Below are the code and all the weights of a small trained network. Each question names an input and a class and asks about switching units off, where a switched-off unit gives its printed mean instead of its output.

import numpy as np


def w(rows, s, z=0):
    codes = np.array(rows[::2]) - 128.0
    scale = np.full(codes.shape[1], s)
    scale[-1] = z or s
    return codes * scale


def f(y):
    return np.maximum(y, 0)


def log_softmax(a):
    a = a - a.max(-1, keepdims=True)
    return a - np.log(np.exp(a).sum(-1, keepdims=True))


def net(x, mask):
    res = np.array(x, float).reshape(1, 5) / 4 @ E
    y = f(res @ A[0][:, :-1].T + A[0][:, -1])
    res = res + np.where(mask, y, B[0][:, -1]) @ B[0][:, :-1]
    return log_softmax(res[-1] @ U[:, :-1].T + U[:, -1])


A, B = {}, {}
E = w([
[119,71,183,111,206,2,194,165,181,87,81,160],'x0',
[62,107,43,222,128,121,217,82,139,167,139,97],'x1',
[97,72,174,146,206,147,86,117,176,163,70,33],'x2',
[85,101,146,97,128,116,79,113,69,110,67,142],'x3',
[49,112,150,69,149,151,69,39,80,149,67,93],'x4',
],0.0092)
A[0] = w([
[166,115,157,76,124,106,42,147,114,66,99,235,172],'N1',
[109,157,94,98,103,179,171,97,74,112,168,211,253],'N2',
[95,122,84,198,116,143,159,99,141,159,173,112,147],'N3',
[91,114,44,192,87,254,74,30,95,192,106,45,192],'N4',
[162,201,102,58,74,199,77,121,97,137,161,156,109],'N5',
[106,149,113,111,122,104,109,96,75,133,83,105,190],'N6',
[157,72,126,176,203,129,227,165,203,126,167,131,204],'N7',
[101,88,214,65,146,77,150,162,101,64,64,134,105],'N8',
[118,124,89,164,118,75,194,153,147,130,140,170,185],'N9',
],0.0074,0.0032)
B[0] = w([
[85,184,116,99,93,222,149,71,112,160,179,69,205],'N1',
[117,208,39,169,57,142,133,134,108,84,168,116,204],'N2',
[199,208,69,125,91,169,144,123,100,135,147,82,185],'N3',
[238,165,63,43,110,228,216,27,66,75,75,75,253],'N4',
[84,73,55,203,3,75,108,192,154,164,190,171,210],'N5',
[111,178,134,120,151,142,162,146,150,110,113,61,170],'N6',
[89,165,143,208,39,34,149,172,174,114,162,122,213],'N7',
[146,119,123,121,178,135,175,45,80,183,59,69,195],'N8',
[113,169,52,164,9,167,193,153,159,140,205,120,190],'N9',
],0.0075,0.014)
U = w([
[79,143,83,192,78,120,118,192,153,114,166,143,224],'0',
[134,18,166,189,185,39,114,134,110,108,63,147,5],'1',
[72,80,168,69,254,172,97,38,119,158,82,75,31],'2',
[178,149,87,93,102,211,153,73,76,89,127,132,215],'3',
[160,82,148,122,146,235,5,187,131,171,130,153,67],'4',
],0.0077,0.0018)

Each question gives the input, the list of numbers given to net, and the class t.
The units are the neurons (one row each of A and B). Each row of codes is followed by its name. A weight is (code - 128) times the scale printed after its matrix; where a second scale follows, it is the last column's (A, B and U).
mask holds one flag per neuron, in row order. A switched-off neuron (its flag False) gives its mean, the last column of its row in B, instead of its output. The means were averaged over made-up inputs and are rounded, as every weight is.
A unit's drop is (log p(t) with every unit on - log p(t) with that unit switched off) / (log p(t) with every unit on - log p(t) with every unit switched off).
The circuit of an input: a set's keep is (log p(t) with only the set's units on - log p(t) with every unit switched off) / (log p(t) with every unit on - log p(t) with every unit switched off). Starting from all 9 units, units are removed one at a time, each time the one whose removal leaves the highest keep (on an exact tie, the one counted first), for as long as the keep stays at least 0.8.
circuit, biggest first: the units of the circuit, biggest drop first
unit that matters most: the unit with the biggest drop
k most important neurons: the k neurons with the biggest drops, biggest first
drop of u: that unit's drop, to one decimal
input [4,3,-6,-2,3], class 0: circuit, biggest first -> N4
input [-1,-8,-2,-5,5], class 4: circuit, biggest first -> N4, N9
input [-2,-8,3,4,-2], class 4: circuit, biggest first -> N4, N2
input [8,-3,5,-5,-2], class 1: 2 most important neurons -> N8, N2
input [7,-1,8,4,-3], class 1: 2 most important neurons -> N7, N4
input [1,-3,6,-3,-6], class 0: 3 most important neurons -> N7, N4, N8
input [2,-6,-3,5,4], class 2: circuit, biggest first -> N4, N8, N9
input [-2,-4,1,1,-4], class 4: 4 most important neurons -> N4, N7, N9, N2
input [-3,5,-6,-4,-2], class 0: 3 most important neurons -> N8, N9, N1
input [-5,-4,-3,0,-3], class 0: 2 most important neurons -> N5, N4
input [-2,-8,7,7,-6], class 4: 2 most important neurons -> N4, N6
input [1,-3,-4,-5,6], class 0: drop of N7 -> -0.2
input [3,-1,-5,1,-3], class 0: drop of N4 -> 1.7
input [0,1,-3,-3,-2], class 0: drop of N4 -> 0.5
input [-1,5,-6,8,-3], class 0: drop of N4 -> 1.4
input [4,5,-5,6,-3], class 0: unit that matters most -> N4
